B =
[[127 128 127 126 128 127 129 130 126 126 128 127 128]
 [136 126 135 143 131 137 122 113 141 143 126 134 132]
 [136 126 135 143 131 137 122 113 141 143 126 133 132]
 [129 128 128 128 128 128 129 129 127 128 127 129 129]
 [128 128 128 128 128 128 127 127 128 128 128 128 128]
 [125 129 127 124 129 126 131 133 124 122 127 125 126]
 [127 128 126 124 126 125 130 133 124 125 128 128 128]
 [132 127 132 136 130 133 125 120 135 136 127 131 130]
 [137 126 137 145 132 139 121 110 144 146 126 134 133]
 [135 126 135 142 131 137 123 114 141 142 126 133 132]
 [124 129 124 120 126 123 132 138 121 120 129 126 127]
 [139 125 139 149 133 141 120 106 147 150 125 136 133]]
B[-12,-13]: 127
B[-1,3]: 149
B[6]: [127, 128, 126, 124, 126, 125, 130, 133, 124, 125, 128, 128, 128]
B[-2]: [124, 129, 124, 120, 126, 123, 132, 138, 121, 120, 129, 126, 127]
B[0,10]: 128
B[8,1]: 126
B[11]: [139, 125, 139, 149, 133, 141, 120, 106, 147, 150, 125, 136, 133]
B[10,-8]: 123
B[-12,1]: 128
B[-12]: [127, 128, 127, 126, 128, 127, 129, 130, 126, 126, 128, 127, 128]
B[7,-4]: 136
B[-6,0]: 127
B[:, 8]: [126, 141, 141, 127, 128, 124, 124, 135, 144, 141, 121, 147]
B[4]: [128, 128, 128, 128, 128, 128, 127, 127, 128, 128, 128, 128, 128]
B[9,10]: 126
B[-1,7]: 106
B[:, -1]: [128, 132, 132, 129, 128, 126, 128, 130, 133, 132, 127, 133]
B[-12,8]: 126
B[-10,-8]: 137
B[-10,-1]: 132
B[2]: [136, 126, 135, 143, 131, 137, 122, 113, 141, 143, 126, 133, 132]
B[-7,9]: 122
B[-3,-1]: 132
B[-5,-10]: 136
B[7,-1]: 130
B[:, 6]: [129, 122, 122, 129, 127, 131, 130, 125, 121, 123, 132, 120]
B[2,9]: 143
B[8,-6]: 110
B[-4,10]: 126
B[-6,9]: 125
B[0,-8]: 127
B[4,2]: 128
B[-1,-9]: 133
B[0,-1]: 128
B[-10,1]: 126
B[4,6]: 127
B[8,-13]: 137

arr =
[[149 108 142 126 142 130 114 131]
 [ 99 156 143 129 111 121 144 123]
 [100 156 143 127 110 122 144 123]
 [156 102 141 125 147 130 112 132]
 [149 108 142 127 143 131 114 131]
 [149 108 142 126 143 131 116 130]
 [154 100 141 132 141 140 113 134]
 [149 107 142 126 142 130 116 131]
 [ 99 156 143 127 111 122 145 124]
 [ 99 156 143 128 110 121 144 123]
 [149 107 142 126 143 131 115 131]]
Indices start at 0.
(0, 0)	149
(0, 6)	114
(8, 0)	99
(4, 2)	142
(10, 6)	115
(8, 4)	111
(10, 4)	143
(5, 4)	143
(0, 3)	126
(4, 3)	127
(1, 7)	123
(3, 2)	141
(0, 1)	108
(8, 2)	143
(6, 5)	140
(0, 2)	142
(9, 3)	128
(7, 0)	149
(1, 0)	99
(2, 1)	156
(7, 4)	142
(4, 5)	131
(2, 7)	123
(3, 5)	130
(4, 7)	131
(10, 2)	142

grid = [150 133 124 111 124 114 110 126 130]
grid[0] = 150
grid[7] = 126
grid[3] = 111
grid[4] = 124

W = [[125, 131, 126, 125, 114, 125, 133, 128, 128], [134, 130, 136, 130, 126, 129, 129, 130, 132], [132, 136, 106, 126, 132, 120, 126, 129, 123], [138, 138, 125, 130, 129, 123, 126, 131, 123], [125, 126, 124, 128, 134, 134, 129, 127, 122], [139, 128, 128, 128, 130, 129, 125, 127, 135], [129, 131, 117, 128, 125, 133, 125, 128, 120], [132, 125, 138, 125, 109, 126, 126, 127, 119], [143, 138, 133, 128, 143, 134, 134, 128, 124], [117, 140, 107, 132, 133, 123, 126, 128, 126], [125, 131, 122, 125, 135, 130, 129, 130, 122], [130, 135, 144, 126, 121, 137, 131, 129, 126]]
Rows and columns are counted from 0.
(0, 0) => 125
(6, 3) => 128
(0, 1) => 131
(5, 6) => 125
(6, 6) => 125
(1, 8) => 132
(11, 1) => 135
(0, 3) => 125
(1, 6) => 129
(10, 2) => 122
(3, 3) => 130
(4, 2) => 124
(9, 6) => 126
(1, 0) => 134
(11, 3) => 126
(8, 5) => 134
(0, 7) => 128
(2, 3) => 126
(9, 7) => 128
(11, 0) => 130
(11, 2) => 144
(5, 2) => 128
(5, 5) => 129
(4, 6) => 129
(3, 1) => 138
(6, 7) => 128
(2, 1) => 136
(2, 5) => 120
(5, 8) => 135
(8, 6) => 134
(5, 0) => 139
(10, 1) => 131
(9, 4) => 133
(7, 5) => 126
(5, 4) => 130
(1, 5) => 129

X = [125 129 121 125 119 121 125 125 100 123 121 129 110 127 107]
X[0] -> 125
X[4] -> 119
X[1] -> 129
X[8] -> 100
X[10] -> 121

M = [124 120 119 105 109 119 105 115 106 129 127 110 104 122 119 130]
M[0] => 124
M[7] => 115
M[13] => 122
M[3] => 105
M[12] => 104

data = [[120, 124, 117, 122], [142, 117, 154, 140], [126, 124, 117, 124], [124, 124, 116, 126], [133, 125, 147, 136], [133, 122, 147, 137], [125, 125, 117, 124], [133, 122, 147, 138], [124, 124, 115, 127]]
data[0,0]: 120
data[6,-4]: 125
data[1,-2]: 154
data[-1,3]: 127
data[-6,0]: 124
data[3,-3]: 124
data[2,1]: 124
data[:, 2]: [117, 154, 117, 116, 147, 147, 117, 147, 115]
data[-2,-3]: 122
data[-8,-3]: 117
data[:, -1]: [122, 140, 124, 126, 136, 137, 124, 138, 127]
data[-4,3]: 137
data[1,0]: 142
data[-3,-2]: 117
data[-7,2]: 117
data[-5,-2]: 147
data[-5,-3]: 125
data[-1,0]: 124

x = 125  141  154  154  116  129  131  100
x[0] -> 125
x[3] -> 154
x[5] -> 129
x[4] -> 116

m =
[[125 118 112 110 107 130]
 [124 117 114 104 120 126]
 [123 119 112 109 107 128]
 [115 122 127 109 125 116]
 [120 119 123 102 132 118]
 [147 131 147 104 117 115]
 [120 119 122 106 127 120]
 [125 126 129 114 107 121]
 [124 122 125 109 117 121]
 [123 124 135 106 128 116]
 [128 124 122 111 103 125]
 [117 124 131 110 123 115]
 [134 123 135 100 132 117]
 [116 124 120 119 101 124]
 [124 119 127 101 136 118]]
m[-15,-6] -> 125
m[12,-2] -> 132
m[8,1] -> 122
m[-4,-6] -> 117
m[4] -> [120, 119, 123, 102, 132, 118]
m[-6,-2] -> 128
m[9] -> [123, 124, 135, 106, 128, 116]
m[-3,2] -> 135
m[7,2] -> 129
m[-5,3] -> 111
m[-3,1] -> 123
m[-12,-4] -> 127
m[-1,0] -> 124
m[:, 2] -> [112, 114, 112, 127, 123, 147, 122, 129, 125, 135, 122, 131, 135, 120, 127]
m[1] -> [124, 117, 114, 104, 120, 126]
m[10] -> [128, 124, 122, 111, 103, 125]
m[11,4] -> 123
m[:, -2] -> [107, 120, 107, 125, 132, 117, 127, 107, 117, 128, 103, 123, 132, 101, 136]
m[4,-3] -> 102
m[2,-6] -> 123
m[5,3] -> 104
m[4,1] -> 119
m[-2,-3] -> 119
m[:, -3] -> [110, 104, 109, 109, 102, 104, 106, 114, 109, 106, 111, 110, 100, 119, 101]
m[6] -> [120, 119, 122, 106, 127, 120]
m[1,0] -> 124
m[4,-2] -> 132
m[-4,-5] -> 124
m[14] -> [124, 119, 127, 101, 136, 118]
m[-7,-6] -> 124
